Group and class of each row
|  -2 |   2 | -14 |  12 |   1 |  -7 |  -9 |  12 | -10 |  -9 |  12 |   4 |  13 |  -6 |   7 |   6 |  -2 |  -1 | -15 | -10 | : D > (68)
|   0 |   3 | -15 |   2 |   3 |  -4 |   2 |  -3 | -14 | -11 |  -1 |   1 | -21 |  -5 |   4 |  -9 |  58 |  -1 |  -7 |   8 | : L > (86)
| -10 |   6 |   1 |  -6 | -13 | -16 | -10 |   3 | -22 |   2 |   2 |  -1 | -26 |  -6 |   4 |  -6 |  29 |   1 | -10 |  11 | : K > (75)
| -13 | -12 |  -2 |   0 |  17 | -12 |  -9 |  -2 |   7 | -85 |  -2 |   4 |  -3 |  18 |   4 |  27 |  33 |   4 |  -5 | -15 | : X > (72)
|  -8 |   6 |  10 |   3 |  -7 | -17 | -10 |  -1 | -21 |  14 |   3 |   1 | -16 |  -4 |  -7 | -21 | -11 |   0 |  -9 |   3 | : K > (75)
|  16 |   8 | -21 |  -3 |  -3 |   7 |  -6 |   4 | -36 |  26 |  -6 |   4 |   9 | -12 |   3 |  -5 |  59 |   0 | -20 |  -8 | : K > (53)
|  -1 |  -3 | -42 |  13 | -20 |  -9 | -10 |  35 | -26 |  85 |  20 |   7 |  19 | -12 |  -4 | -19 |  41 |   2 | -23 |  -8 | : D > (68)
|   0 |   5 | -17 |   4 | -12 | -11 |  -9 |  20 | -15 |  14 |   4 |   3 |   5 | -12 |   0 | -10 |  16 |   5 | -15 |  -5 | : D > (68)
|  -2 |  -2 | -10 |   7 |  16 |  -1 |   9 |  -7 |   1 | -52 |  26 |  -2 | -14 |  -1 |  -1 | -17 |  32 |  -5 |  -7 |  -1 | : L > (86)
|   5 |  -3 |  -3 |  -5 |  -9 | -14 |  -1 |  12 |  -3 |  -9 |  -1 |   4 | -28 |  -6 |   1 |  15 |  36 |  -2 | -16 |   6 | : K > (71)
|  -5 | -12 |   7 |   4 |   7 |   3 |  -5 |  -2 |   4 | -50 |  -1 |   3 | -12 |  23 |   4 |  22 |  37 |   4 |  -3 | -11 | : X > (72)
|  11 | -13 | -38 |   3 |  -4 |  10 |  10 |  11 | -19 |  36 |  42 |  -1 |  10 |  -9 | -10 | -23 |  57 |  -8 | -11 |   3 | : L > (80)
|  -2 |  -6 | -13 |   5 |  -2 |   4 |   1 |   4 |  -4 | -23 | -10 |   3 |   3 |  15 |   4 |  20 |  26 |  13 |  -8 | -10 | : X > (72)
|  -7 |   4 | -19 |  -1 |   7 | -11 |  -4 |  20 |   5 | -28 |   8 |   7 |  12 |  -2 |   0 | -11 |  36 |  -6 | -26 | -11 | : D > (68)
|  -3 |   2 | -21 |  -2 | -13 | -30 |  -4 |  15 | -18 |  33 | -12 |   2 | -44 |  -9 |   1 | -11 |  35 |  -1 | -20 |   2 | : K > (71)
|  -2 |   9 |  -2 |   5 |  10 |   2 |  -1 | -17 | -25 | -28 |  13 |   3 |   3 |  -2 |   9 |  -8 |  19 |   0 |   3 |  15 | : L > (73)
|   5 |  -4 | -18 |  -1 |  17 |   9 |  12 |  -1 |  11 | -62 |  17 |   6 |  -4 |  -1 |   3 |   5 |  51 | -38 | -17 |  -3 | : L > (86)
|   3 |   0 | -21 |   7 |   9 |  -4 |   4 |  -6 | -22 | -39 |  14 |   3 | -23 | -13 |   4 | -15 |  37 |  -2 |  -9 |   1 | : L > (86)
|   4 |  -2 |  -3 |  -2 |  -6 | -16 |  -2 |   7 |   1 |  13 |  -2 |   4 | -29 |   0 |  -1 |  -5 |  36 |   2 | -12 |   6 | : K > (71)
| -12 | -14 |  -4 |  14 |   5 | -15 | -11 |  -6 |  -7 | -16 | -20 |   7 | -14 |   2 |   6 |   8 |  14 |   3 |   4 |   6 | : X > (72)
|  -1 |   7 | -10 |   1 | -16 | -19 |  -7 |   9 | -15 |  72 | -19 |   3 | -13 | -10 |  -2 |  -2 |  15 |   0 |  -4 |   9 | : K > (71)
|  -6 |   2 |   6 |   8 |  31 |   4 |   1 | -19 |  19 | -85 |   6 |  -1 |   7 |   4 |   7 |   5 |  10 |  -9 |   0 |   4 | : L > (73)
|   6 |   1 |  -7 |  -8 |  -1 |  -3 |   0 |  -4 | -29 |  38 | -25 |   4 |  15 |   5 |   4 |   6 |  52 |   5 |  -2 |   5 | : K > (53)
| -13 |   6 | -12 |   9 | -10 |  -9 | -16 |  24 |  -3 |  19 |   8 |   1 |  24 | -14 |  -4 |   8 |   7 |   3 | -24 | -16 | : D > (68)
|   1 |   2 | -31 |  19 |   3 |   8 |   3 |  -2 | -20 |   5 |  15 |   4 |  -1 |  -1 |   8 | -22 |  25 | -11 |   2 |   8 | : L > (73)
|  10 |   5 |   0 |  -1 | -13 | -10 |  -8 |   5 | -31 |  31 |  10 |  -1 |  -8 |  -7 |  -7 | -10 |  15 |   1 | -12 |  -2 | : K > (75)
|  -5 |  -1 |  -4 |   3 | -13 |  -1 |  -4 |   3 | -18 |  16 |   8 |   2 |  -2 |  -8 |  -2 |  -4 |  20 |  -3 |   1 |   9 | : X > (83)
| -15 |  -5 |   3 |   0 |  12 |   0 |   0 |  -5 |  24 | -62 | -15 |  -2 | -31 |  14 |   9 |  17 |  23 |  -1 |  -3 |   3 | : X > (78)
|  13 |  -1 | -17 |   1 | -10 | -14 |  -3 |   2 | -43 |  56 | -11 |   7 |  -7 | -17 |  -2 | -12 |  37 |   6 |  -8 |   0 | : K > (53)
|  -9 |   3 |  11 |   0 |  -1 |  12 |  -4 |   2 |  28 | -34 |   7 |  -1 |  18 | -10 |  -5 |   4 | -19 |  -2 |  -4 | -10 | : D > (59)
|   0 |  -1 | -20 |   1 |  10 |   7 |   1 |   3 |  -6 | -59 |  25 |   0 | -24 |   8 |   3 |   3 |  49 |  -1 |  -8 |  -6 | : L > (86)
|   7 | -11 |   4 |  11 |  38 |   1 |   1 | -11 |  27 | -85 |  36 |  -3 |   7 |  17 |  -1 |  11 |  30 |  -8 |  -8 | -12 | : L > (73)
| -16 |  -6 |  11 |  -6 |  -3 |   2 |  -2 |  -8 |   3 | -55 | -18 |  -2 | -28 |   8 |  10 |  20 |  45 |   5 |  -2 |   3 | : X > (83)
|  -9 |   7 | -10 |   4 |  10 |  10 |  14 | -13 |   5 | -64 |  15 |  -3 |  -2 |  -9 |   6 |  -2 |  30 |  -5 |  -3 |   8 | : L > (73)
|  12 |   3 | -24 |   8 | -12 | -28 |  -3 |  20 | -20 |  46 |  -1 |   3 | -26 | -14 |  -2 | -17 |  10 |  -2 | -16 |  -1 | : K > (71)
| -10 |  16 | -24 |   1 | -15 | -13 | -10 |  19 | -29 |  19 |  14 |   4 |   4 |  -9 |   2 |  -5 |  20 |   5 | -19 |  -2 | : D > (68)
|  -2 |   9 | -23 |  16 |  -3 |  -5 |  -3 |  22 |  -1 |  17 |  25 |   7 |  19 | -14 |   2 |  -1 |   0 |  -3 | -16 |   0 | : D > (60)
| -13 |   5 |   6 |  -7 |  -8 |  18 | -23 |   3 |  -6 | -27 |   9 |   7 |   2 |   5 |   1 |  10 |  56 |  -6 |  -4 |   3 | : X > (83)
|   3 |  -7 |  -6 |   1 |   6 | -12 |  -2 |  -1 |  -4 |   8 | -19 |   0 |   0 |  -3 |   1 |  11 |  46 |  -2 |  -8 |   3 | : K > (75)
|  -9 | -18 |  -2 |   6 | -17 | -15 |   1 |   2 | -19 |  65 |   3 |   4 | -11 |  -8 |  -8 | -16 |   8 |   3 |  -9 |  -1 | : K > (75)
|  29 |   7 | -18 |   4 | -13 |  -8 |   0 |   9 | -42 |  66 |  -6 |  10 |  -8 |  -9 |  -3 | -23 |  21 |   1 | -13 |  -1 | : K > (53)
|  22 |  -3 | -43 |   6 | -21 |  10 |  -5 |  34 | -41 |  85 |  18 |  -4 |  -5 |  -4 |  -8 | -31 |  85 |   1 | -28 |  -6 | : K > (53)
|   2 |  12 |   5 |  -1 |   0 | -12 |  -5 | -14 | -27 |  22 | -32 |   8 | -10 |  -9 |   7 | -10 |  22 |   3 |  -2 |  15 | : K > (53)
|  -4 |   4 |  -6 |   2 | -11 |  -4 |  -6 |  18 |  -7 | -20 |  25 |   0 |   5 |  -5 |  -6 |   1 |  21 |   7 | -22 | -15 | : D > (68)
|  -4 |   2 |   9 |  -2 |   0 | -17 |  -2 |  -2 |  -6 | -17 |  -8 |   4 | -16 |  -6 |   7 |  -1 |  18 |  -2 |  -7 |   8 | : K > (71)
| -11 |  -2 | -23 |  12 |  17 |   0 |   5 |  -3 |   1 | -15 |  24 |  -1 |  18 |  -1 |  -5 |  -7 |  14 | -10 |  -2 |  -2 | : L > (73)
| -10 |  -4 |   3 |  -7 |  -1 |  -9 |  -3 |  -1 | -14 | -16 |  -8 |   3 | -22 |  10 |   0 |  -7 |  39 |  -4 |   2 |  10 | : X > (78)
|  -2 |   0 |   3 |  -2 |  -5 |  -1 |   4 |   2 |  -3 | -25 |  -1 |  11 | -11 |   2 |   3 |  15 |  66 |  -5 | -10 |  16 | : X > (83)

Group, then class
|  -5 |   6 |   4 |   5 | -12 | -12 |  21 |   7 |  15 |  13 |   0 | -11 |  -2 |   1 |  -6 |  -9 | -19 |  -8 |  -3 |   4 | : J496 > G
| -11 |   8 |  -7 |  -4 |   9 |  16 |  14 |   0 |   0 |  -4 |  -1 |  -1 |  -1 |  -3 |  -7 |  -4 |  -1 |   2 |   9 |   3 | : J368 > Y
|   5 |  -4 |  -1 |   9 |   6 |  -8 | -17 |  18 |   5 |  -6 |   3 |  -3 |   7 |   0 |   0 |  10 |   0 |  -2 |   3 |   6 | : j495 > A
|   5 |  -1 |  -6 |  15 | -20 |   6 | -19 |  25 |   8 |  -4 |   1 |  -8 |   8 |   1 |   1 |  -1 |   0 |   0 |   4 |   4 | : j495 > A
|  -8 |  -1 | -11 |   5 |  14 |  13 |  13 |  26 |   2 |  -8 |   0 |  -8 |  -3 |  -5 |  -3 |   1 |  15 |   2 |  10 |  -3 | : J368 > P
